Each row has a name. Each question is about the rows just above it.

[ 91 170 131  86  73 137 118 103 147 146 106  89  76 121  80  96 174 103
  91  88  84 110 174 162 190 185  77] = V
[161  79 158 167 163 103 140 117 160 152 116 163 164 158 157 116  82 118
 160 161 127 112  84 141  98 105 129] = R
[100 154  97  99 108 149 143 103 146 106 157  96 105  98 107 160 155 154
 102  99 155 159 157 108 135 141 148] = H
[153 103 153 158 147 110 119 103 147 146 103 150 156 152 150 104  99 109
 155 156 110 112  97 137 120 115 111] = L
[ 98 149  97  99 107 155 143 162  98 106 159  98 105  95 104 162 146 158
  99  99 157 159 144 102 126 134 157] = E
[ 96 153  95  97 102 160 141 162  96 108 159  97  96  98  99 165 153 157
  96  97 155 159 152 101 133 141 156] = W
[ 96 137  93 103 111 152 156 170 102 105 165 102 107  95 112 170 136 164
 105  98 161 167 135  97 114 125 163] = A
[ 90 177 103  90  89 146  97 123  90 101 126  89  91  99  93 128 175 124
  94  95 113 130 170 124 167 155 106] = G
[156 114 162 155 146 103 108  86 153 149  90 156 152 160 151  92 119  95
 156 158  93  95 110 158 133 129  95] = Z
[115 113  93 118 131 147 184 178 116 124 167 114 125  99 127 174 102 171
 116 117 178 164  99  54  60  61 180] = X
Go on from [119 103 147 146] to the end of its row. => [103 150 156 152 150 104  99 109 155 156 110 112  97 137 120 115 111]
The rest of the row after [149  90 156 152]: => [160 151  92 119  95 156 158  93  95 110 158 133 129  95]
After [154 102], its row goes on with => [ 99 155 159 157 108 135 141 148]

[129 139 137 147 142 136 137 145 167 149  97 131 104  98 142 105 144 119
 143 139 130 162 154 149  99  94 138 117 158 108 135 148 112  67 113] : M
[110 141 108 127 123 117 111 143 163 157 148 135  97 118 140 100  94 114
  98 122 165 109 124 121 132 103 108 165 133 140  85 155  86 107 194] : U
[149 137 153 133 176 125 131 195 112 137 105 153 119 102 130  82 152 145
 146 138 143 138 135 134 106 108 132 149 132 155 132 115 135 128 134] : S
[104 141 153 133 177 118 148  88 121 160 130 131 104  98 142 106 122 159
 137 130 121 161 143 211 154 145 131  99 199 122 123 133 132  76 116] : P
[ 75 154 101 148 124 119 117 127 135 157 117 133 153 155 110 106 126 113
 137 164 168  76 171 118  99  71 125 154 131 112 116 124  78 104 164] : T
[149 137 120 166 152 125 131 195 112 137 105 153 119  95 130  82 152 145
 146 138 143 138 135 134 106 108 132 149 132 155 132 115 135 128 134] : Q
[101 105 144 170 107 137 120 103  73  93 141 109 130 159 165  77 106 115
 124 175 152 159  99 167 133 112 116 149 143  77 156 171 149 131 124] : Y
[145 126 142  91 140 101 150 189 130  94 154 167 102 120 158 116  97 145
 100 143 150 169 117  88 125 106 125 108 160 129 144 157 120  95 122] : F
[ 75 154 101 148 124 119 117 127 135 157 117 133 153 155 110 106 126 113
 137 164 168  76 171 118  99  71 125 154 131 112 127 162 164 127  95] : C
[ 90 126 158 100 149 136  98 144 132 158 147 100  95  85 159  74 116 165
 101 112  72 113 140 191 125 141 125 122 165 118 128 151  95 134  90] : K
[103 132 162 133 150 127 132  88 149 110  94 106 129 159 111 132  76  91
 135 164 150 163 137 132 155 131 123 100 184 134 103 183  76 128 168] : N
Go on from [153 133 177] to the end of its row. => [118 148  88 121 160 130 131 104  98 142 106 122 159 137 130 121 161 143
 211 154 145 131  99 199 122 123 133 132  76 116]
The rest of the row after [131 104  98 142 105]: => [144 119 143 139 130 162 154 149  99  94 138 117 158 108 135 148 112  67
 113]

[175 179 109 163 160 179 119 140 126 102  90 202 138  98 133 126 136 124
 148  95 175  86  96 174  91 138 123 152 172 205 134 124 110 132 105 132
 144 174] -> vig
[110 122 109 160 158  85 151  73  81 127 147 182  64  64  87 112 149 112
 189  99 181  97  52 165  95 157 171  98 154 182 131  64 160 106 104 144
 102 111] -> vurak
[110 122 109 160 158  85 151  73  84 127 147 182  64  63  87 112 149 111
 189  99 181  97  53 165  95 157 171  98 154 174 131  64 160 106 104 144
 102 111] -> fedad
[175 178 109 160 158  85 151  73  84 127 147 182  64  63  87 111 149 112
 189  99 181  97  52 165  95 157 171 143  92  59 135 183 126 147 170 127
 144 118] -> todi
The rest of the row after [105 132]: => [144 174]
Go on from [ 64  63  87 111 149] to the end of its row. => [112 189  99 181  97  52 165  95 157 171 143  92  59 135 183 126 147 170
 127 144 118]
After [175 179 109], its row goes on with => [163 160 179 119 140 126 102  90 202 138  98 133 126 136 124 148  95 175
  86  96 174  91 138 123 152 172 205 134 124 110 132 105 132 144 174]
After [112 149 112 189], its row goes on with => [ 99 181  97  52 165  95 157 171  98 154 182 131  64 160 106 104 144 102
 111]
After [136 124], its row goes on with => [148  95 175  86  96 174  91 138 123 152 172 205 134 124 110 132 105 132
 144 174]
After [182 131  64 160 106], its row goes on with => [104 144 102 111]
Go on from [ 87 111] to the end of its row. => [149 112 189  99 181  97  52 165  95 157 171 143  92  59 135 183 126 147
 170 127 144 118]

[163  41 222  52 225 199 195 204  27 218] -> Fotum
[173  60 194  71 195 200 195 203  27 173] -> gatub
[193  86 148 108 142 148 132 179 119  96] -> Nudur
[123 176  67 178  61 199 195 203  27  52] -> disuf
Go on from [204  27] to the end of its row. => [218]
The rest of the row after [200 195 203  27]: => [173]
Go on from [200 195] to the end of its row. => [203  27 173]

[122 193  68 184 178 112  57 112  77  99 189 118 114 137 156 118 126 103
 163 134  84 144 130 117 141 154 158 135 133  60 149  79 107  80 179 137
  60 139 110 119  98 149 127 121 104 152]  fito
[ 62 144 157 139 143 128 162  80  81 124 148  70 172 125 188 118 126 104
 163 132 123  74 119 152 104 113  73 113 131 120 140 102 169 151 104  55
 118 175 120 176 153 160  93 152 158 153]  nodeb
[ 82 120 149 129 149 159 193  61  88 153 137  58 173  82 175 131 114 106
 162 117 127  95 119 152 105 123  93  81 130 138 141 122 178 172 127  65
 102 169 127 163 129 168  83 140 153 164]  zev
[154 125 169 144  88 106  52 135 151  85 172 173 135 123 140 145 135 138
 191 153  76 197 152 116 141 107 182 144 140  56 122 144 150  81 167 121
 121 129  85 107 135  84 163 130  90 112]  rar
[119  95 141 109 114 163 203  48 101 163 128 106 157  84 155 140  89 128
 167 109 148  98 119 153  78 118  93  81 131 157 132 144 144 162 111  90
  70 173 160 160  93 171  85 139 153 165]  bav
Go on from [139 153] to the end of its row. => [165]
After [ 93  81 131], its row goes on with => [157 132 144 144 162 111  90  70 173 160 160  93 171  85 139 153 165]
After [119 152 105], its row goes on with => [123  93  81 130 138 141 122 178 172 127  65 102 169 127 163 129 168  83
 140 153 164]
Go on from [ 57 112  77  99] to the end of its row. => [189 118 114 137 156 118 126 103 163 134  84 144 130 117 141 154 158 135
 133  60 149  79 107  80 179 137  60 139 110 119  98 149 127 121 104 152]
After [126 103 163], its row goes on with => [134  84 144 130 117 141 154 158 135 133  60 149  79 107  80 179 137  60
 139 110 119  98 149 127 121 104 152]
Go on from [188 118 126] to the end of its row. => [104 163 132 123  74 119 152 104 113  73 113 131 120 140 102 169 151 104
  55 118 175 120 176 153 160  93 152 158 153]

[152 134 132 131  95 123 143 115 126 122 102 123  79 132 138 162 122 179
 115 145 138 114  94 143 148  98  48 107 138 125 118 183 105 126 116 154
  98 120 153 161 154  77 122] : Tas
[161 145 151  79 115 141 122 119 162 123 102 116 162 126 141 100 104 127
 131 107 117  98  72 139 111 134 158  83  97 127  84  98 183 164 114 123
 102  85 111 110 138 106 137] : Bez
[161 151 151  77 113 147 122 121 160 141 160 114 158 129 138 103 103 127
 128 107 118  98  73 135 109 136 162  78  97 126  82  94 182 162 113 123
 106  86 108 113 139 110 137] : taza
[149 125 136 126 101 129 147 117 125 118 115 121  99 131 136 143 127 153
 132 138 132 127 100 140 140 108  70 116 139 120 122 159 119 132 124 148
 109 126 140 145 106 161 102] : digus
[149 145 152 126 101 129 147 117 125 118 115 121  99 131 136 143 127 153
 132 107 117 127 100 140 140 108  70 116 139 120 122  95 182 132 124 148
 109 126 140 145 137  94 122] : lufa
[152 134 132 131  95 123 143 115 126 122 102 123  79 132 138 162 122 179
 115 145 138 114  94 143 148  98  70 116 139 120 122 159 119 132 124 148
 109 126 140 145 137  94 122] : mival
The rest of the row after [ 94 182]: => [162 113 123 106  86 108 113 139 110 137]
The rest of the row after [111 134]: => [158  83  97 127  84  98 183 164 114 123 102  85 111 110 138 106 137]
Go on from [107 118] to the end of its row. => [ 98  73 135 109 136 162  78  97 126  82  94 182 162 113 123 106  86 108
 113 139 110 137]
Go on from [107 118  98] to the end of its row. => [ 73 135 109 136 162  78  97 126  82  94 182 162 113 123 106  86 108 113
 139 110 137]

[150  70 158  89  80  78 106]  fosab
[107 181 115 176 173 163 180]  deko
[167  78 137  75  87  77 106]  zuzuf
[152  71 133  78  79  94  54]  mopak
Go on from [150  70 158] to the end of its row. => [ 89  80  78 106]
The rest of the row after [75 87]: => [ 77 106]

[ 96 100 101 127 158 111 102 171  91  94 120 137 159 164 164 165  45 165
 202 156 149 123 157  91 188  72 196 210  81 191 116 124 137  88  49 122
 136  95 136 101 118 147 177 117  88 123] : Zit
[ 99 101 102 127 155 110 101 168  92  96 117 136 154 160 161 164  49 160
 196 152 147 123 154  94 184  75 191 203  83 186 116 125 134  89  52 136
 175 139 145 173 130 138 108 192 139 130] : fodek
[121 158 150 126 107 186 183  99 157 153 205  98 164 142  89  61 197 166
 112 150 131 121 118 119  86 155  78 115 162  89 122  91 163 167 198 120
 141  88 139  96 115 153 190 117  78 121] : vipi
[118 157 148 124 108 187 182 101 155 152 206  96 168 145  90  60 193 171
 116 152 114 151 117 114  88 150  81 121 158  91 120  88 164 166 194 119
 145  87 141  97 115 154 191 121  76 121] : Zitu
[129 163 154 129 106 187 185  97 162 158 204 100 158 137  86  61 207 159
 102 144 128 125 117 128  81 164  72 105 169  82 125  96 160 172 207 122
 133  90 136  92 117 151 191 109  82 123] : binuv
[120 155 146 126 158 111 177 102 154 150 199  99 163 142  92  65 189 166
 115 149 131 120 118 116  90 149  83 119 157  92 121  91 160 164 190 119
 141  90 139  98 116 151 185 119  81 121] : ketof
[ 96 100 101 127 158 111 102 171  91  94 120 137 159 164 164 165  45 165
 202 156 149 123 157  91 188  72 196 210  81 191 116 124 137  88  49 137
 181 138 148 177 131 141 109 198 138 131] : Timeg
[179 136 144 140 125  95 107 120 149 147  67 159  67  84 139 166 157  58
  74  84 113 151 117 187 115 170 114  62 153 109 156 179  90 141 149 134
  66 169 104 116 146  98  94  72 178 138] : zonag
The rest of the row after [113 151 117]: => [187 115 170 114  62 153 109 156 179  90 141 149 134  66 169 104 116 146
  98  94  72 178 138]
After [125 117 128], its row goes on with => [ 81 164  72 105 169  82 125  96 160 172 207 122 133  90 136  92 117 151
 191 109  82 123]

[126 136 126 127 125 127 136 122 136 126 126 136 135 122 120 119 121] = geru
[126 136 126 127 125 127 136 122 136 126 101 136 135 122 120 119 121] = negur
[151  57 154 149 124 127  52 183  56 155 153  51 134 122 177 215 206] = busur
[151  57 154 149 164 150  52 183  56 155 153  51  63 124  94 109 112] = muvi
[190  95 205 206 205 200  95  84  96 208 203 105  92  79 183  99 103] = rufu
After [154 149 124 127  52], its row goes on with => [183  56 155 153  51 134 122 177 215 206]
Go on from [190  95 205] to the end of its row. => [206 205 200  95  84  96 208 203 105  92  79 183  99 103]
The rest of the row after [ 56 155 153  51  63]: => [124  94 109 112]
After [200  95  84  96], its row goes on with => [208 203 105  92  79 183  99 103]

